Here is a tiny trained network, its code and every weight. The questions are about switching its units off for an input and a class, where a switched-off unit gives its printed mean instead of its output.

import numpy as np


def w(rows, s, z=0):
    codes = np.array(rows[::2]) - 128.0
    scale = np.full(codes.shape[1], s)
    scale[-1] = z or s
    return codes * scale


def norm(h):
    return h / np.sqrt((h * h).mean(-1, keepdims=True) + 1e-5)


def f(y):
    return y / 2 * (1 + np.tanh(0.7978845608 * (y + 0.044715 * y**3)))


def log_softmax(a):
    a = a - a.max(-1, keepdims=True)
    return a - np.log(np.exp(a).sum(-1, keepdims=True))


def net(x, mask):
    res = np.array(x, float).reshape(1, 5) / 4 @ E
    u = 0
    for l in range(2):
        y = f(norm(res) @ A[l][:, :-1].T + A[l][:, -1])
        res = res + np.where(mask[u : u + 12], y, B[l][:, -1]) @ B[l][:, :-1]
        u += 12
    return log_softmax(norm(res)[-1] @ U[:, :-1].T + U[:, -1])


A, B = {}, {}
E = w([
[68,218,128,173,147,99],'x0',
[138,175,102,78,142,216],'x1',
[50,100,204,60,255,143],'x2',
[73,104,157,173,81,171],'x3',
[90,108,70,89,106,108],'x4',
],0.0064)
A[0] = w([
[188,191,94,164,31,112,10],'L0N0',
[158,9,163,119,44,181,105],'L0N1',
[197,153,89,81,157,73,50],'L0N2',
[50,204,118,185,101,120,102],'L0N3',
[189,162,198,181,132,150,3],'L0N4',
[185,155,197,174,141,137,60],'L0N5',
[95,67,157,156,150,59,87],'L0N6',
[134,185,66,95,110,246,28],'L0N7',
[142,57,112,212,111,30,85],'L0N8',
[53,71,175,196,56,223,42],'L0N9',
[216,153,119,113,200,64,48],'L0N10',
[51,107,42,85,84,89,94],'L0N11',
],0.012,0.0047)
B[0] = w([
[108,39,88,47,71,125,254],'L0N0',
[164,153,110,151,185,55,223],'L0N1',
[91,203,38,225,117,117,171],'L0N2',
[182,147,100,141,189,47,213],'L0N3',
[201,92,124,166,164,218,150],'L0N4',
[162,75,121,136,178,237,157],'L0N5',
[116,186,160,89,139,176,189],'L0N6',
[155,217,190,128,88,154,193],'L0N7',
[172,216,147,108,79,181,237],'L0N8',
[44,188,21,152,110,142,195],'L0N9',
[72,188,39,146,144,125,183],'L0N10',
[189,88,131,185,200,253,180],'L0N11',
],0.015,0.007)
A[1] = w([
[111,46,118,53,33,108,99],'L1N0',
[125,205,194,64,78,155,95],'L1N1',
[100,173,139,126,44,6,172],'L1N2',
[166,78,155,137,104,29,1],'L1N3',
[38,140,100,234,66,129,32],'L1N4',
[192,167,124,210,156,135,119],'L1N5',
[173,76,83,142,80,201,158],'L1N6',
[185,103,91,106,168,37,144],'L1N7',
[21,132,155,114,175,144,180],'L1N8',
[50,65,192,50,157,101,114],'L1N9',
[200,186,115,95,152,77,155],'L1N10',
[164,57,114,188,139,189,152],'L1N11',
],0.012,0.0078)
B[1] = w([
[40,87,121,104,59,120,167],'L1N0',
[192,179,178,169,28,136,189],'L1N1',
[130,113,176,73,220,192,194],'L1N2',
[168,246,97,132,160,163,122],'L1N3',
[167,154,10,212,141,79,147],'L1N4',
[123,62,170,59,134,120,214],'L1N5',
[109,121,169,104,170,158,238],'L1N6',
[69,110,173,168,148,67,183],'L1N7',
[149,67,92,96,63,156,200],'L1N8',
[49,54,113,81,61,81,152],'L1N9',
[117,96,168,187,100,44,255],'L1N10',
[114,114,142,90,185,158,172],'L1N11',
],0.013,0.0078)
U = w([
[90,223,5,148,129,129,118],'0',
[81,54,142,48,19,137,83],'1',
[213,244,239,136,51,164,3],'2',
[162,81,170,113,240,228,179],'3',
[116,123,183,186,163,27,207],'4',
],0.024,0.0054)

Each question gives the input, the list of numbers given to net, and the class t.
The units are the neurons (one row each of A and B). Each row of codes is followed by its name. A weight is (code - 128) times the scale printed after its matrix; where a second scale follows, it is the last column's (A, B and U).
mask holds one flag per neuron, layer by layer. A switched-off neuron (its flag False) gives its mean, the last column of its row in B, instead of its output. The means were averaged over made-up inputs and are rounded, as every weight is.
A unit's drop is (log p(t) with every unit on - log p(t) with that unit switched off) / (log p(t) with every unit on - log p(t) with every unit switched off).
The circuit of an input: a set's keep is (log p(t) with only the set's units on - log p(t) with every unit switched off) / (log p(t) with every unit on - log p(t) with every unit switched off). Starting from the 12 units with the biggest drops (on a tie, the unit counted first), units are removed one at a time, each time the one whose removal leaves the highest keep (on an exact tie, the one counted first), for as long as the keep stays at least 0.8.
units of the circuit, in order: the units of the circuit, biggest drop first
k most important neurons: the k neurons with the biggest drops, biggest first
k most important neurons of layer l: the k neurons of layer l with the biggest drops, biggest first
input [-8,-6,7,4,8], class 3: units of the circuit, in order	(L0N11)
input [0,-8,-8,1,-2], class 1: 2 most important neurons	(L0N0; L1N0)
input [-7,2,6,-2,2], class 4: 2 most important neurons	(L0N0; L1N7)
input [1,-4,8,8,7], class 0: 3 most important neurons	(L0N9; L0N0; L1N5)
input [3,4,4,4,1], class 0: 2 most important neurons	(L0N9; L0N8)
input [-7,4,6,4,4], class 4: 2 most important neurons	(L0N1; L0N0)
input [4,-8,8,-4,-5], class 1: 4 most important neurons	(L0N8; L1N9; L0N7; L1N8)
input [-7,-6,-3,-2,-3], class 4: 2 most important neurons of layer 1	(L1N10; L1N7)
input [7,-2,-7,5,0], class 1: 3 most important neurons of layer 0	(L0N0; L0N1; L0N2)
input [2,1,-6,3,4], class 1: 2 most important neurons	(L0N0; L1N0)
input [-4,5,-6,-5,-4], class 1: 2 most important neurons	(L0N0; L0N9)
input [-8,6,5,7,2], class 4: 3 most important neurons	(L0N1; L0N6; L0N10)
input [-8,2,6,-1,2], class 4: 2 most important neurons of layer 0	(L0N1; L0N0)
input [4,-6,4,0,6], class 2: units of the circuit, in order	(L0N6)
input [7,4,2,-2,-6], class 4: 3 most important neurons	(L0N3; L0N11; L1N10)
input [2,6,2,-6,1], class 0: 3 most important neurons	(L0N2; L0N10; L0N8)
input [5,5,0,6,-6], class 0: 2 most important neurons	(L0N9; L0N11)
input [0,1,-7,-8,-4], class 0: 2 most important neurons of layer 0	(L0N2; L0N10)
input [-3,1,7,4,8], class 3: 3 most important neurons	(L0N11; L0N0; L1N11)
input [4,-7,1,3,-6], class 2: most important neuron	(L0N8)
input [6,5,-2,-1,-7], class 3: 2 most important neurons	(L0N4; L0N5)
input [8,3,-3,-6,0], class 4: 2 most important neurons of layer 0	(L0N3; L0N9)
input [6,-6,-7,4,-4], class 1: 3 most important neurons of layer 0	(L0N0; L0N1; L0N7)
input [1,-8,-7,3,3], class 2: 2 most important neurons of layer 0	(L0N8; L0N11)
input [6,-2,-4,5,6], class 3: 2 most important neurons of layer 0	(L0N11; L0N1)
input [-5,4,-3,4,6], class 3: 3 most important neurons of layer 0	(L0N11; L0N3; L0N8)
input [8,-1,4,7,7], class 4: most important neuron of layer 0	(L0N3)
input [7,8,4,-3,-3], class 2: 2 most important neurons of layer 0	(L0N7; L0N1)
input [2,2,-6,-6,-5], class 0: 2 most important neurons of layer 0	(L0N2; L0N10)
input [-7,8,-6,1,6], class 2: 2 most important neurons of layer 0	(L0N7; L0N3)
